Each row has a name. Each piece below is followed by the name of the row it came from, unless a question asks for something else. Each question is about the rows just above it. Places in a row count from 0.

L: [156 100 125 111 132 146 142  97]
K: [149 134 133 105 117 155 103 111]
T: [ 83 110 200 108  78 161 141 107]
X: [ 84 109 194 106  76 163 142 103]
A: [119 120 107 120 127 124 175 133]
B: [168 147 166 115 131 149 164 124]
P: [ 82 114 205 111  80 158 137 114]
key -> tag
[204] -> j656
[132] -> j559
[107] -> j97
[166] -> j709
[133] -> j684
[158] -> j785
[111] -> j710
[205] -> j980
[125] -> j845
Join P by its entry at place 2:
j980
Move every entry of [205] by -1 step of 1.
[204]
Shift each entry of [120 127 124] by +1 times 1:
[121 128 125]
Among the named rows, does one hold [ 83 110 200] next to each other, in this order?
yes
Which row holds [120 107 120 127 124 175]?
A

G: [144 133 107 120 103  40  99]
C: [135 125 132 142 152 179 140]
F: [161 145 133 132 124  89 118]
N: [140  98  94 149 170 158 129]
Z: [134 127 192 128 159 139  88]
U: [155 119 148 133 150 100  60]
D: [150 110 130 135 154 100  73]
J: [114 120 162 110 121 105  70]
R: [191 147 162 155 162  85  61]
M: [117 123 150 107 108  95  67]
W: [102 125 145 119 124 147 132]
Does one of the named rows hold [107 107] side by side, in this order?
no
tags:
[169] -> j971
[124] -> j404
[125] -> j805
[99] -> j222
[98] -> j659
[171] -> j415
[170] -> j922
Look up the entry of N at place 4 in the table:
j922
Among the named rows, does one hold [127 192 128] next to each other, in this order?
yes
Where do [145 133] appear?
F

latus: [201 110 100 131 120  97 109 130]
Ziven: [173 116  90 145 168  92  98 134]
Bas: [205 117 110 120 130 104 124 129]
venut: [189 110  93 140 144  92 100 131]
rutik: [124 161 127 130 143  98 121  86]
ralud: [201 128 120 108  88 113 142 128]
nasis: [190 143 130  98  86 121 161 127]
sol: [137 143  96 145 200 104 116 144]
fos: [155 128  91 147 188  96 103 138]
fatu: [116 169 115 132 194 127 150 158]
tags:
[92] -> j86
[98] -> j841
[97] -> j439
[96] -> j205
Look up the entry of latus at place 5 in the table:
j439
Which entry of Bas is missing from [120 104 110 130 205 117 124]?
[129]
Shift each entry of [161] by +1 times 1:
[162]
Which row holds [143 130  98  86 121 161 127]?
nasis
Shift each entry of [ 88 113] by +1 times 1:
[ 89 114]
Among the named rows, does one hold [117 110 120] next to each other, in this order?
yes

fori: [104 107 139 105 145]
ker: [101 119 105 153 100]
lezap: [170 170 133 138 107]
gori: [165  85 119 155  67]
rokap: [130  90 178 118 141]
vilet: [134 106  61 133 153]
zitem: [163 148 142 118 102]
vaber: [ 68 125 161 132 153]
fenug: [ 79  89  89 104 128]
sur: [161 117 104 162 200]
kefu: [130 159 148  52 107]
goru: [165 106 119 155  67]
tags:
[127] -> j78
[107] -> j536
[105] -> j921
[104] -> j159
[128] -> j177
Join fenug by its entry at place 4:
j177
[130 159 148  52] with +1 step of 1 on every entry:
[131 160 149  53]
Where do [ 79  89  89 104 128] appear?
fenug
sur without one entry, shuffled: [117 161 200 104]. Gone:
[162]
Move every entry of [ 85 119 155] by -1 step of 1.
[ 84 118 154]
Which entry of fori is missing from [105 107 145 139]?
[104]

S: [143 186 136 198 160]
E: [132 192 128 199 166]
V: [185 138 161 162  54]
Move every entry of [186 136] by +1 step of 1.
[187 137]
[162  54] is in which row?
V
Which entry of V is missing from [185  54 138 162]?
[161]

